[-1.92  0.40 -0.10  0.43 -0.30 -3.44  1.54  0.41  1.22 -1.42  0.62  0.03
  0.78  1.19  1.25  2.08  0.31  0.40  1.96  0.77 -0.11  0.20 -0.24  1.22
 -0.19 -1.63 -1.32  1.15  0.36 -1.43 -0.22  3.14  0.60 -0.03 -1.08  2.15
 -0.77 -1.14  1.43  0.56  2.16 -1.84 -1.67  0.79]	R
[ 1.06  0.51  0.28 -0.89 -0.05 -2.84  2.72 -0.21 -0.98 -1.92 -0.65  0.35
  0.41  1.26  0.63 -0.60  0.60  0.41  0.36  0.33 -0.20  0.01  0.61 -1.40
  0.39 -2.73 -1.18 -0.26  1.33  1.42  0.54 -0.55  0.91 -2.33 -1.25  2.14
  0.23 -0.55  0.83  0.91  1.01  0.31 -1.42 -0.03]	N
[-1.63  0.47  0.60 -0.54  0.37 -2.35  2.21 -0.21 -2.75 -0.97 -1.21 -0.49
 -0.19  2.75  0.95 -1.94  0.35  0.31 -1.98 -1.35 -0.52 -0.39  2.05  0.33
  0.17 -1.85 -0.95 -0.43  3.36 -0.08 -0.20 -2.74  0.27 -2.65 -3.20  3.01
  0.09 -0.58  0.17  0.79  2.67  0.51 -1.34  0.59]	N
[-0.41 -0.79 -2.77 -1.73 -0.18 -1.49  1.31  0.00  0.05 -0.96 -1.03 -0.81
  0.47 -1.96  0.06  0.48  0.20 -0.22 -0.36  1.70 -0.45  0.90  0.02  0.68
 -1.02  0.68 -1.00  0.82  0.32  1.40 -0.38 -4.47  1.23 -0.17 -1.30  0.32
 -0.10  0.75 -0.60 -0.24  2.25  0.75 -1.53 -1.57]	L
[-4.71  0.22 -0.93 -0.89 -0.24 -2.43  2.29  0.02 -0.92 -1.24 -1.04 -0.50
 -0.51  3.62  2.22 -0.34  0.41 -0.79 -2.18  0.26 -1.30  0.21  1.35  2.36
 -1.56  0.20 -2.11  0.28  2.96 -1.56  0.15 -4.38  0.38 -1.47 -4.79  1.73
 -0.63  0.36 -0.69  0.45  4.99 -0.20 -1.77  0.73]	L
[-1.14  0.63 -0.94 -0.17 -0.38  1.69  1.03 -0.02 -2.86 -0.77 -0.82 -0.68
  0.09  1.20 -0.41 -1.50  1.00  0.58 -3.99 -1.88  0.28 -0.32  2.60  1.96
  0.09  2.03 -1.48  0.04  0.86 -1.40 -0.41 -1.33 -0.53 -1.24 -3.02  4.74
  0.67 -0.35 -0.74  0.52  2.35  0.74 -0.23 -0.44]	M
[-0.67  0.72  0.49 -0.45  0.15 -1.63  2.00 -0.03 -1.96 -1.56 -1.53 -0.65
 -0.56  3.04  0.92 -1.59  0.86  0.25 -1.48 -1.03 -0.21 -0.08  1.45 -0.57
  1.13 -1.41 -1.17 -0.66  3.57  0.22  0.14 -3.40 -0.06 -2.73 -3.17  1.89
  0.77 -0.45  0.12  0.33  1.62  0.49 -0.63  0.05]	N
[-0.68  0.92 -1.57 -1.15 -0.88  0.42  1.66  0.68 -1.83 -0.80 -1.05  0.02
  2.50  0.24  0.20 -0.48  0.33  0.47 -2.89 -0.59 -0.40  0.58  2.28  1.89
 -0.39  2.44 -1.66  1.01  0.15  0.31  0.30 -2.35  0.41 -1.22 -2.98  3.30
  0.22  0.00  0.20 -0.21  2.51  0.49  0.65 -1.36]	N
[ 7.76  0.10 -2.33 -0.80 -0.56 -0.92  3.84  0.55  1.88 -2.29  0.09  1.87
  3.10 -6.74 -1.39  1.74  2.02  1.57  4.60  1.24  1.01  1.63 -2.82 -2.00
 -0.60 -1.87 -0.29  1.63 -2.85  4.56  0.01  3.70  2.55 -1.49  4.03  0.52
  0.64 -0.36  3.01 -0.24 -1.70  0.61 -2.22 -3.45]	L
[-2.52  0.09 -3.40 -1.60 -0.63 -0.23  0.85  0.30 -1.66  0.54 -0.20 -1.24
  0.50 -2.13  0.80 -1.76  0.06 -0.18 -3.31 -1.11 -0.66  0.62  2.27  3.06
 -1.93  2.85 -1.27  1.10 -1.24 -0.54 -0.65 -2.01  0.24 -0.47 -2.77  3.48
  0.09  0.62 -0.67 -0.32  3.63  1.67 -0.56 -1.33]	M
[-0.79  0.63 -2.63 -2.19 -0.77 -1.35  1.60  0.31  0.95 -1.50 -0.64 -0.55
  0.67 -1.01  0.33  0.82  0.74 -0.06  0.18  1.35 -0.85  0.76 -0.11  1.44
 -0.61  0.87 -2.05  0.89  0.11  0.76 -0.79 -3.50  0.92  0.20 -1.96 -0.06
 -0.43  0.59 -0.65 -0.15  2.66  0.35 -1.28 -1.18]	R
[-1.19  1.18 -1.42 -1.52 -0.80 -1.48  1.63  0.95 -0.16 -1.54 -0.81 -0.82
  0.34  0.88 -0.16  1.26  0.80 -0.04 -0.36  0.75 -0.74  0.65  0.42  2.08
  0.15  0.28 -1.70  0.50  1.20  0.11 -0.40 -3.59  1.11 -1.00 -4.23  1.01
 -0.43 -0.18 -0.29  0.58  3.16 -0.27 -1.49 -0.63]	L
[-0.52  0.58  1.24  2.10  0.42  1.77  1.17 -0.78 -5.78 -0.03 -0.78 -0.54
 -0.71  3.69  0.53 -4.38  1.00 -0.17 -5.80 -2.93 -0.43 -0.59  3.70  0.13
  1.04  1.61 -0.45 -1.08  3.54 -0.88  0.25 -4.97 -0.56 -3.85 -3.88  4.98
  0.76 -0.10  0.26  0.64  1.16  1.97  0.64  0.42]	M
